The symbols move the units like this.
* | χ ζ γ θ ω π
LQ | none CD NR GF GR none
MD | BN FL CT PJ GJ TM
HG | ZH GF RH CD HF LJ
RJ | TB RH GF NR JB NL
ZH | HG LF SQ QF TM GJ
GR | ZQ CP LM NC LQ TZ
NR | PR MB LQ RJ LM JM
QQ | LM GS ZQ GD PR GM
GM | CL NM none JT none QQ
TZ | none TL CL JJ none GR
JD | LP NL LJ TD ZC RH
CL | GM QH TZ SC JM LM
PR | NR MC none TB QQ none
GJ | LJ none LP none MD ZH
ZC | CT SC BN QH JD PZ
BD | GS LM CP PZ MB QH
PZ | MS JB HF BD RH ZC
GD | JB MS HJ QQ TB JT
NL | CC JD FH JM SC RJ
LJ | GJ FH JD MF BN HG
CT | ZC JT MD NM LP MS
MB | MC NR CD RH BD TD
SL | CP ZQ GS TM QF PJ
ZQ | GR SL QQ HJ none none
GS | BD QQ SL MS MC NM
HJ | NC TM GD ZQ LF FL
MC | MB PR QF SQ GS JG
QF | CD none MC ZH SL none
LF | GF ZH TB none HJ none
NC | HJ HF JB GR GF JJ
JB | GD PZ NC LM RJ SC
CD | QF LQ MB HG CP MF
JG | TD none none LP NM MC
TD | JG JM MF JD QH MB
LP | JD CC GJ JG CT SQ
PJ | TL none NM MD none SL
TL | PJ TZ QH BN MF CP
MF | none none TD LJ TL CD
FL | JJ MD JT none none HJ
TB | RJ SQ LF PR GD CC
CP | SL GR BD HF CD TL
NM | QH GM PJ CT JG GS
MS | PZ GD TM GS SQ CT
SC | JT ZC JJ CL NL JB
FH | none LJ NL none JJ GF
SQ | RH TB ZH MC MS LP
JT | SC CT FL GM CC GD
RH | SQ RJ HG MB PZ JD
BN | MD JJ ZC TL LJ HF
LM | QQ BD GR JB NR CL
QH | NM CL TL ZC TD BD
TM | HF HJ MS SL ZH MD
CC | NL LP none none JT TB
JJ | FL BN SC TZ FH NC
GF | LF HG RJ LQ NC FH
JM | none TD none NL CL NR
HF | TM NC PZ CP HG BN

The rows follow the links: the fewer symbols apart two units are, the more alike their rows tend to be.

Each row is also shifted at random along 3 hidden directions that mean nothing.

Some units, each with a row of numbers:
SC -> -228 -45 -37 50 39 -43 -22 37 -33 -164 -74 -108 15 -94 -36 39 -64 60 -7 52 16 65 -101 -54 -67 33 30 -62 35 49 3 59 -121 115 59 -51 7 11 -68 -46 84 29 100 45 33 28 -26 35 -31 27 -12 24 -27 41 23
MS -> -2 53 -85 -5 74 -44 -2 -2 65 -77 -3 -31 -42 25 -25 -1 -39 38 -53 -13 -87 49 40 -108 39 14 24 9 116 -1 -56 -21 -104 -181 7 70 60 -5 53 46 -40 -5 160 -55 21 51 -37 57 1 34 -29 26 -10 38 -32
MB -> -19 -12 88 -75 -77 23 93 2 53 24 17 -28 48 11 147 3 0 -48 66 6 49 -18 18 111 -19 18 32 -22 -103 -1 24 46 121 -45 -22 -33 -39 72 -24 54 5 74 -109 44 19 73 21 51 4 24 -11 -18 -94 -18 -48
JG -> -152 166 42 -108 -74 -71 36 -108 -22 58 74 78 -10 61 42 -104 126 -95 1 -15 14 -3 97 75 0 0 -47 -45 -135 84 136 5 225 -66 -37 -30 -115 -69 103 56 84 8 -228 -19 -91 3 122 -43 5 -104 38 31 17 15 -65
SQ -> 69 18 27 -73 7 37 39 -1 35 -59 25 25 -24 52 -20 24 52 38 -90 -55 82 72 -13 11 27 45 103 37 -20 -14 27 -70 -8 -183 -7 109 35 74 30 89 -74 16 5 -10 -68 -20 73 50 -9 -57 10 50 -128 -42 -59
PJ -> 441 -39 -106 -88 86 -94 50 -51 52 26 29 13 16 144 -36 -38 31 12 -61 -10 -85 19 53 54 4 113 -55 -85 10 1 53 -17 -77 -92 80 -62 28 -122 30 21 104 18 -60 -146 -78 137 -31 72 -124 -35 138 18 101 -39 -10
MC -> -143 179 24 -39 -54 -28 -15 -45 -7 142 52 35 -43 3 63 -124 88 -56 44 -45 51 -72 61 -28 52 -16 -36 89 -46 -7 24 2 188 -141 -66 90 -82 40 107 45 -57 8 -37 3 -36 -63 88 -41 33 -52 -69 -68 -36 5 -40
PR -> -284 124 71 19 -118 25 18 -47 68 52 4 -64 -64 68 0 -8 16 25 -5 -115 21 -16 -93 -22 -45 52 -40 100 -47 1 -31 15 -54 -46 -25 29 -18 59 -18 50 -87 -53 -2 -31 -77 -22 135 31 -11 -81 -5 -59 19 -42 -60
CD -> -28 38 97 10 -86 29 -36 8 -12 165 20 10 -27 -37 93 33 -70 -61 83 -8 74 -79 -22 0 32 -117 21 143 -26 -56 -81 9 141 90 -122 53 -50 132 -38 -27 -104 -41 3 69 45 -125 10 -97 118 28 -146 -136 -47 19 96
JM -> -56 -24 47 -39 -111 56 101 -33 38 -43 -31 -127 -14 -23 68 18 -38 69 71 32 37 -19 -92 17 -12 65 42 11 11 80 -12 20 -120 131 -26 -110 3 43 -92 33 -11 -29 -33 22 -10 73 68 51 -68 34 -27 -43 -39 -45 -40
LF -> -95 47 71 34 -21 100 -18 -13 -21 2 -1 56 -10 36 -85 32 59 57 -79 -42 -11 74 -62 46 -20 -19 40 27 -50 -36 50 -98 -20 -11 -19 90 42 9 -31 46 -115 -76 41 -18 -70 -49 37 -35 59 -61 58 27 -23 -15 -24
CC -> -216 106 23 -23 -40 79 8 -56 -86 -16 -22 52 -37 -62 -51 -34 168 39 -8 -14 33 69 8 -1 33 -59 21 -29 -87 96 70 -40 106 -18 -46 44 -82 -30 71 44 -51 -3 -79 25 -92 -40 95 -46 26 -65 30 105 -52 19 -42
HF -> -44 -66 3 96 62 -17 -74 88 2 24 -23 28 4 -25 7 61 -130 -46 -8 49 22 6 -17 -70 -2 -112 12 77 78 -91 -79 35 4 34 -27 75 33 61 -45 -62 -53 -52 178 58 72 -89 -122 -66 123 79 -140 -72 -23 100 138
NR -> 250 -94 69 -19 -77 65 152 24 86 -12 49 -77 -9 -6 107 6 -77 77 61 80 -19 -59 -22 -1 15 155 36 1 37 -42 -70 -22 -189 38 3 -85 109 5 -69 88 -103 53 -72 39 24 135 75 115 -104 70 74 -20 -45 -239 -141
PZ -> -8 -123 -8 3 55 -48 -30 86 0 -100 -30 -22 91 -13 53 21 -119 -51 -26 -21 74 43 -12 -46 -46 0 66 -7 54 3 -19 86 -22 -54 19 -19 17 42 8 -4 19 86 64 5 75 39 -68 45 -18 48 -70 53 -67 84 40
GR -> 52 -100 -4 90 -15 -81 22 38 113 40 29 -66 -8 61 8 65 -139 71 5 21 -81 -50 -30 60 -54 127 -27 -75 90 -70 -133 29 -217 113 48 -92 150 -18 -109 -12 2 66 75 -41 80 125 -91 41 -17 93 134 -48 107 -109 -104
SL -> -40 111 -65 35 58 -109 -60 -15 73 130 63 35 2 81 -28 -39 -5 -44 -18 -56 -59 -28 21 -5 -1 -12 -58 35 70 -53 -48 33 10 -50 -16 28 9 -35 49 9 22 -34 46 -94 30 -23 -37 3 57 -20 18 -58 106 21 -5
NC -> -26 -122 45 112 59 16 -97 63 -20 -72 -94 -39 19 -26 -56 115 -113 49 -28 -13 11 29 -115 -5 -117 -36 34 6 65 -52 -31 33 -150 115 56 -30 128 51 -85 -40 -41 -24 158 10 43 -25 -69 -16 -19 21 -27 -35 70 15 53
GJ -> -27 72 -2 -13 -35 -9 101 -66 20 -3 -23 -54 -36 113 -130 91 -36 43 -105 -11 34 111 -179 -20 93 56 114 126 5 12 21 -95 -247 9 -98 136 52 81 -123 21 -50 -82 166 -119 -121 -73 14 15 56 19 -40 -37 -24 60 68
LQ -> 70 -73 121 40 -83 60 39 9 35 80 0 23 28 32 42 66 -11 0 41 13 38 -16 -4 133 -87 25 -29 -47 -74 0 40 27 16 72 40 -60 29 5 -76 47 -30 41 -141 45 -3 38 23 -26 -27 -2 68 -22 32 -116 -43
ZH -> 31 16 15 22 -6 -17 125 -42 91 1 76 0 -36 176 -140 48 -32 46 -128 43 -11 51 -88 35 78 113 133 43 35 -70 -79 -96 -262 -99 -88 90 179 10 -52 79 -76 5 107 -36 -10 46 -44 6 111 29 124 -28 -8 -98 -83
GF -> -26 -51 89 79 -68 75 -41 48 -34 7 13 38 -18 -42 -16 44 13 -7 35 81 23 -13 -37 0 21 -28 2 -12 -43 -71 -8 -40 -18 67 -81 22 84 1 -46 0 -98 -5 -40 114 40 -63 21 -94 93 21 -18 -16 -22 -52 -23

Start, symbols taken left to right, then the unit you end at.
Answers are names.
-86 123 -32 -30 -29 -24 131 -127 29 -72 93 -53 11 108 -75 -4 23 40 -89 81 -19 63 36 -8 151 149 110 6 -11 20 -5 -96 -188 -107 -83 41 59 -81 10 57 6 47 14 -30 -21 48 58 41 56 35 99 82 -70 -30 -106
χ χ π: SQ
-96 13 -58 38 60 -10 -6 -1 22 -124 -65 -37 -23 8 -78 42 -16 67 -77 -76 -71 80 -41 -73 -78 46 44 -30 72 -7 -13 3 -170 -109 94 3 101 -18 -8 21 -27 -19 113 -46 -34 52 -8 69 -48 -78 86 84 5 17 -71
χ χ θ γ: ZQ
-158 85 -104 -63 88 -17 -33 -41 -18 -112 -79 2 -14 -43 -48 -28 -9 48 -54 -56 4 62 8 -104 0 -58 1 26 9 50 27 33 -29 -88 5 95 -61 28 44 -19 40 -28 132 -61 -51 -39 -51 21 18 -36 -69 44 -6 179 99
ζ χ χ ω: CC
-190 -40 38 38 10 -78 -14 22 34 78 -66 -5 70 52 20 59 -139 -97 35 -53 21 -2 17 79 -129 -62 -25 23 44 -40 -4 95 24 75 -26 -11 -44 103 -100 -41 49 -14 67 -24 76 -15 -126 -35 31 43 -69 -118 71 113 64
θ χ γ θ: GS
131 43 -73 13 42 -26 -42 15 73 29 16 -41 -58 -28 12 -60 32 35 3 -85 -81 -83 16 -118 -28 53 -115 -17 92 -36 -84 7 -30 -106 102 -2 13 5 91 30 -47 -18 22 -66 -40 72 50 122 -68 -36 51 -1 48 -78 -61
ω χ π: JM
167 -115 87 13 -24 83 52 -1 -84 -31 23 44 19 -6 -34 31 93 37 7 88 26 22 -19 116 6 7 20 -81 -118 32 72 8 22 128 -20 -63 16 -92 8 -28 22 10 -140 110 -40 4 41 -57 -20 -54 29 54 17 -72 17
ζ ζ γ: NL
317 -109 -69 -27 143 -8 -11 34 57 -38 -32 80 -22 106 -97 38 -31 75 -94 -65 -18 86 25 -14 -3 -23 41 -10 28 -48 33 -26 -88 -117 71 67 54 13 1 56 -28 -9 95 -137 -48 26 -85 47 -25 -59 100 74 37 -20 24
ω χ: HG
180 -146 86 28 -60 105 57 91 -16 -119 -1 14 43 -91 48 32 19 74 3 54 41 0 -20 33 -18 39 77 -87 -91 -28 36 -13 -9 -17 41 -77 55 -10 -14 44 -45 57 -103 125 -23 100 72 41 -92 -15 58 94 -62 -134 -98
ω θ θ: JB
-234 28 98 -59 -66 1 90 -15 -49 -99 30 -50 56 -23 15 10 19 -50 -8 74 104 30 -74 60 38 12 85 36 -73 61 70 -7 11 59 -96 -22 -19 75 -64 40 21 42 -43 61 5 -12 3 -46 43 24 -87 18 -52 90 29
ζ π: RJ
159 -25 -89 96 98 39 -97 57 21 -1 -26 12 -85 -31 -72 53 -21 83 -52 -14 -97 -13 1 -81 -2 -43 -27 3 76 -47 -91 -45 -108 -54 48 53 81 -41 -2 1 -84 -51 130 -45 -28 -19 -48 18 -7 -27 64 23 58 -43 28
ω χ: GF
-152 -9 -59 -59 -2 -97 45 -36 11 -20 -61 -131 37 -20 57 -1 -127 -34 64 -32 53 7 -19 3 -51 37 7 35 51 71 -26 98 -29 103 -17 -59 -83 35 -60 -29 108 25 63 -14 -2 57 -47 65 -74 78 -89 -48 13 103 62
π γ: CP
120 7 -39 40 54 -18 -105 -12 63 92 -47 63 -30 58 -42 11 40 41 -41 -87 -56 -18 9 22 -111 18 -112 -46 22 -45 30 36 57 -61 89 -23 22 -36 60 37 4 -59 -4 -76 -42 -1 -13 3 -84 -89 97 -31 102 -17 -41
χ γ ω: NR
-10 -108 13 27 -21 -21 32 51 67 -70 -62 -137 16 -8 47 38 -128 52 32 -29 -34 -26 -9 18 -116 90 0 -69 41 12 -23 83 -144 12 94 -126 65 4 -85 10 36 39 15 -30 56 144 -41 81 -112 31 64 0 61 -43 -109
γ ζ ζ χ: ZQ
288 -81 -57 -27 84 -59 -7 -6 -26 64 -17 -9 -19 -34 30 -20 -76 -7 68 27 -8 -84 49 -49 86 -51 -20 58 63 -25 -52 12 14 128 -6 2 -25 2 -62 -83 34 -26 20 -56 38 -9 -87 55 -34 93 -88 -34 44 25 109
ζ γ: CL
133 -141 -32 57 28 39 -60 116 -16 -96 -35 -71 29 -151 33 -22 -94 57 8 54 -33 -4 11 -119 8 18 23 -33 81 -37 -93 28 -113 5 32 -23 62 -14 2 -30 -77 48 38 82 76 39 -23 55 -62 41 -26 61 -11 -39 -25
ω γ π: FH
-54 -41 117 -26 -82 13 52 24 -12 -1 74 70 81 119 -29 74 -4 -57 -34 52 95 44 -19 137 -15 -22 109 -25 -95 -42 82 24 29 30 -24 -11 27 64 -53 25 -7 45 -62 76 35 -27 -48 -92 96 -18 19 -5 -54 2 26
ζ χ ζ: ZH
-278 164 -50 -42 -5 -127 -103 -43 32 79 -27 39 31 6 35 -75 45 -111 23 -131 11 4 51 -11 -94 -58 -84 39 14 13 29 52 171 -161 26 41 -98 39 110 22 20 -33 24 -60 -6 -29 10 -29 -1 -83 -71 -39 46 134 8
θ ζ: GD
